Here is a tiny trained network, its code and every weight. The questions are about switching its units off for an input and a target symbol, where a switched-off unit gives its printed mean instead of its output.

import numpy as np


def w(rows, s, z=0):
    codes = np.array(rows[::2]) - 128.0
    scale = np.full(codes.shape[1], s)
    scale[-1] = z or s
    return codes * scale


def softmax(a):
    e = np.exp(a - a.max(-1, keepdims=True))
    return e / e.sum(-1, keepdims=True)


def log_softmax(a):
    a = a - a.max(-1, keepdims=True)
    return a - np.log(np.exp(a).sum(-1, keepdims=True))


def net(x, mask):
    ids = ['ΘΛΣΦΩβγεημ'.index(c) for c in x.split()]
    T = len(ids)
    res = E[ids] + P[:T]
    u = 0
    for l in range(3):
        r = res
        for j in range(3):
            rows = slice(3 * j, 3 * j + 3)
            q, k, v = (r @ M[l][rows].T for M in (Q, K, V))
            z = softmax(np.where(np.tri(T) > 0, q @ k.T / 3**0.5, -1e9)) @ v
            o = O[l][rows]
            res = res + np.where(mask[u + j], z, o[:, -1]) @ o[:, :-1]
        u += 3
    return log_softmax(res[-1] @ U[:, :-1].T + U[:, -1])


Q, K, V, O = {}, {}, {}, {}
E = w([
[136,100,132],'Θ',
[124,85,124],'Λ',
[121,74,124],'Σ',
[116,40,99],'Φ',
[80,33,165],'Ω',
[142,220,97],'β',
[66,255,167],'γ',
[136,134,217],'ε',
[48,142,70],'η',
[44,159,164],'μ',
],0.0091)
P = w([
[154,133,117],'0',
[114,130,127],'1',
[89,133,131],'2',
[53,143,130],'3',
[30,149,132],'4',
[2,156,128],'5',
],0.0084)
Q[0] = w([
[171,100,180],'0.h1',
[125,80,170],'0.h1',
[187,200,132],'0.h1',
[148,147,116],'0.h2',
[209,135,185],'0.h2',
[110,124,119],'0.h2',
[1,184,199],'0.h3',
[109,184,141],'0.h3',
[191,151,185],'0.h3',
],0.028)
K[0] = w([
[205,158,135],'0.h1',
[127,198,176],'0.h1',
[206,63,54],'0.h1',
[160,114,107],'0.h2',
[244,193,145],'0.h2',
[94,107,122],'0.h2',
[62,254,222],'0.h3',
[140,148,197],'0.h3',
[230,146,166],'0.h3',
],0.022)
V[0] = w([
[191,135,180],'0.h1',
[150,119,40],'0.h1',
[105,127,100],'0.h1',
[130,162,25],'0.h2',
[104,134,95],'0.h2',
[153,119,180],'0.h2',
[84,96,254],'0.h3',
[102,113,164],'0.h3',
[240,124,139],'0.h3',
],0.0088)
O[0] = w([
[149,75,113,82],'0.h1',
[139,158,56,86],'0.h1',
[117,148,139,142],'0.h1',
[116,137,217,108],'0.h2',
[101,129,161,153],'0.h2',
[157,125,89,102],'0.h2',
[143,184,254,204],'0.h3',
[115,156,169,165],'0.h3',
[228,90,99,4],'0.h3',
],0.0099,0.0039)
Q[1] = w([
[150,110,110],'1.h1',
[62,90,140],'1.h1',
[144,187,136],'1.h1',
[96,77,85],'1.h2',
[171,144,118],'1.h2',
[170,94,61],'1.h2',
[196,105,248],'1.h3',
[114,179,171],'1.h3',
[114,76,173],'1.h3',
],0.017)
K[1] = w([
[65,87,143],'1.h1',
[157,32,176],'1.h1',
[171,198,88],'1.h1',
[171,204,147],'1.h2',
[170,97,91],'1.h2',
[251,161,83],'1.h2',
[205,38,249],'1.h3',
[58,118,194],'1.h3',
[164,174,186],'1.h3',
],0.013)
V[1] = w([
[91,169,107],'1.h1',
[132,123,136],'1.h1',
[116,138,133],'1.h1',
[123,42,108],'1.h2',
[123,132,122],'1.h2',
[193,66,215],'1.h2',
[69,125,148],'1.h3',
[168,228,117],'1.h3',
[167,253,117],'1.h3',
],0.015)
O[1] = w([
[144,161,157,118],'1.h1',
[131,124,125,131],'1.h1',
[142,135,136,129],'1.h1',
[70,155,166,76],'1.h2',
[129,130,121,132],'1.h2',
[134,75,214,80],'1.h2',
[178,138,154,255],'1.h3',
[104,42,115,122],'1.h3',
[99,5,112,143],'1.h3',
],0.018,0.0081)
Q[2] = w([
[182,160,236],'2.h1',
[156,90,109],'2.h1',
[98,158,221],'2.h1',
[237,106,119],'2.h2',
[166,84,248],'2.h2',
[181,110,109],'2.h2',
[205,87,46],'2.h3',
[116,131,139],'2.h3',
[100,70,126],'2.h3',
],0.017)
K[2] = w([
[206,152,84],'2.h1',
[163,60,188],'2.h1',
[147,188,8],'2.h1',
[168,199,179],'2.h2',
[195,78,237],'2.h2',
[126,199,164],'2.h2',
[240,78,89],'2.h3',
[115,130,133],'2.h3',
[102,98,52],'2.h3',
],0.015)
V[2] = w([
[125,124,128],'2.h1',
[119,115,135],'2.h1',
[121,103,136],'2.h1',
[136,130,179],'2.h2',
[102,113,158],'2.h2',
[145,137,117],'2.h2',
[153,129,131],'2.h3',
[246,138,138],'2.h3',
[132,126,114],'2.h3',
],0.012)
O[2] = w([
[138,131,122,110],'2.h1',
[153,148,124,77],'2.h1',
[165,147,111,12],'2.h1',
[170,103,230,253],'2.h2',
[124,95,191,141],'2.h2',
[142,147,118,137],'2.h2',
[155,127,136,113],'2.h3',
[254,106,165,77],'2.h3',
[142,113,108,126],'2.h3',
],0.0073,0.0021)
U = w([
[234,93,140,139],'Θ',
[39,253,201,160],'Λ',
[159,160,87,122],'Σ',
[132,92,139,120],'Φ',
[63,28,225,255],'Ω',
[147,42,115,126],'β',
[109,111,159,49],'γ',
[110,124,161,75],'ε',
[184,193,214,52],'η',
[17,72,122,143],'μ',
],0.0043,0.0033)

Each question gives the input, a string of symbols that net reads in full, and the target symbol t.
The units are the heads (3 rows each of Q, K, V and O). Each row of codes is followed by its name. A weight is (code - 128) times the scale printed after its matrix; where a second scale follows, it is the last column's (O and U).
mask holds one flag per head, layer by layer. A switched-off head (its flag False) gives its mean, the last column of its rows in O, instead of its output. The means were averaged over made-up inputs and are rounded, as every weight is.
A unit's drop is (log p(t) with every unit on - log p(t) with that unit switched off) / (log p(t) with every unit on - log p(t) with every unit switched off).
The circuit of an input: a set's keep is (log p(t) with only the set's units on - log p(t) with every unit switched off) / (log p(t) with every unit on - log p(t) with every unit switched off). Starting from all 9 units, units are removed one at a time, each time the one whose removal leaves the highest keep (on an exact tie, the one counted first), for as long as the keep stays at least 0.8.
circuit, biggest first: the units of the circuit, biggest drop first
most important unit: the unit with the biggest drop
heads that matter: for each layer, one digit per head in row order, 1 if its drop is at least 0.15 and else 0, layers parted by /
input Φ Λ Φ Λ, target Λ: circuit, biggest first => (1.h3)
input ε Φ Σ, target Ω: circuit, biggest first => (1.h2, 0.h1)
input Θ Φ ε Φ γ, target β: circuit, biggest first => (1.h3, 1.h2, 0.h3)
input Φ Φ Σ, target Λ: circuit, biggest first => (1.h3, 1.h2)
input Φ Φ Φ η β, target Σ: circuit, biggest first => (1.h2, 0.h3, 2.h2)
input Λ β μ β, target Θ: heads that matter => 001 / 011 / 001
input β ε ε Λ, target Ω: circuit, biggest first => (1.h2, 0.h3, 2.h2, 1.h3)
input η ε Φ Φ Φ, target Λ: heads that matter => 011 / 011 / 000
input β Φ Φ, target μ: circuit, biggest first => (1.h3, 0.h1, 2.h3)
input ε Φ Ω γ, target β: circuit, biggest first => (0.h3, 1.h3, 1.h2)
input Φ η ε, target Σ: heads that matter => 101 / 010 / 010
input Φ Φ ε β Φ Λ, target μ: heads that matter => 111 / 001 / 001
input ε Λ μ Λ, target Θ: circuit, biggest first => (1.h2, 0.h3, 2.h3)
input Ω Φ Ω Σ, target η: circuit, biggest first => (1.h3, 2.h3)
input ε ε Ω, target Ω: heads that matter => 001 / 010 / 010
input ε Ω Φ Λ ε, target Ω: most important unit => 0.h3
input Φ Φ μ ε, target Θ: circuit, biggest first => (1.h2, 2.h3, 0.h3, 1.h3)
input ε Σ β Φ, target μ: circuit, biggest first => (1.h3, 0.h3, 2.h3, 0.h1)
input ε Φ Φ μ η Φ, target Θ: circuit, biggest first => (1.h2, 0.h3, 2.h3)
input ε ε Φ Φ, target Ω: most important unit => 1.h2
input Σ γ ε Φ ε ε, target η: heads that matter => 100 / 011 / 001
input μ Φ η Ω, target Σ: heads that matter => 111 / 010 / 010
input Φ Φ Φ Φ Σ, target Λ: heads that matter => 000 / 011 / 000
input Φ Φ Φ Θ, target Λ: heads that matter => 001 / 011 / 000
input ε Φ Ω, target Ω: heads that matter => 101 / 010 / 010
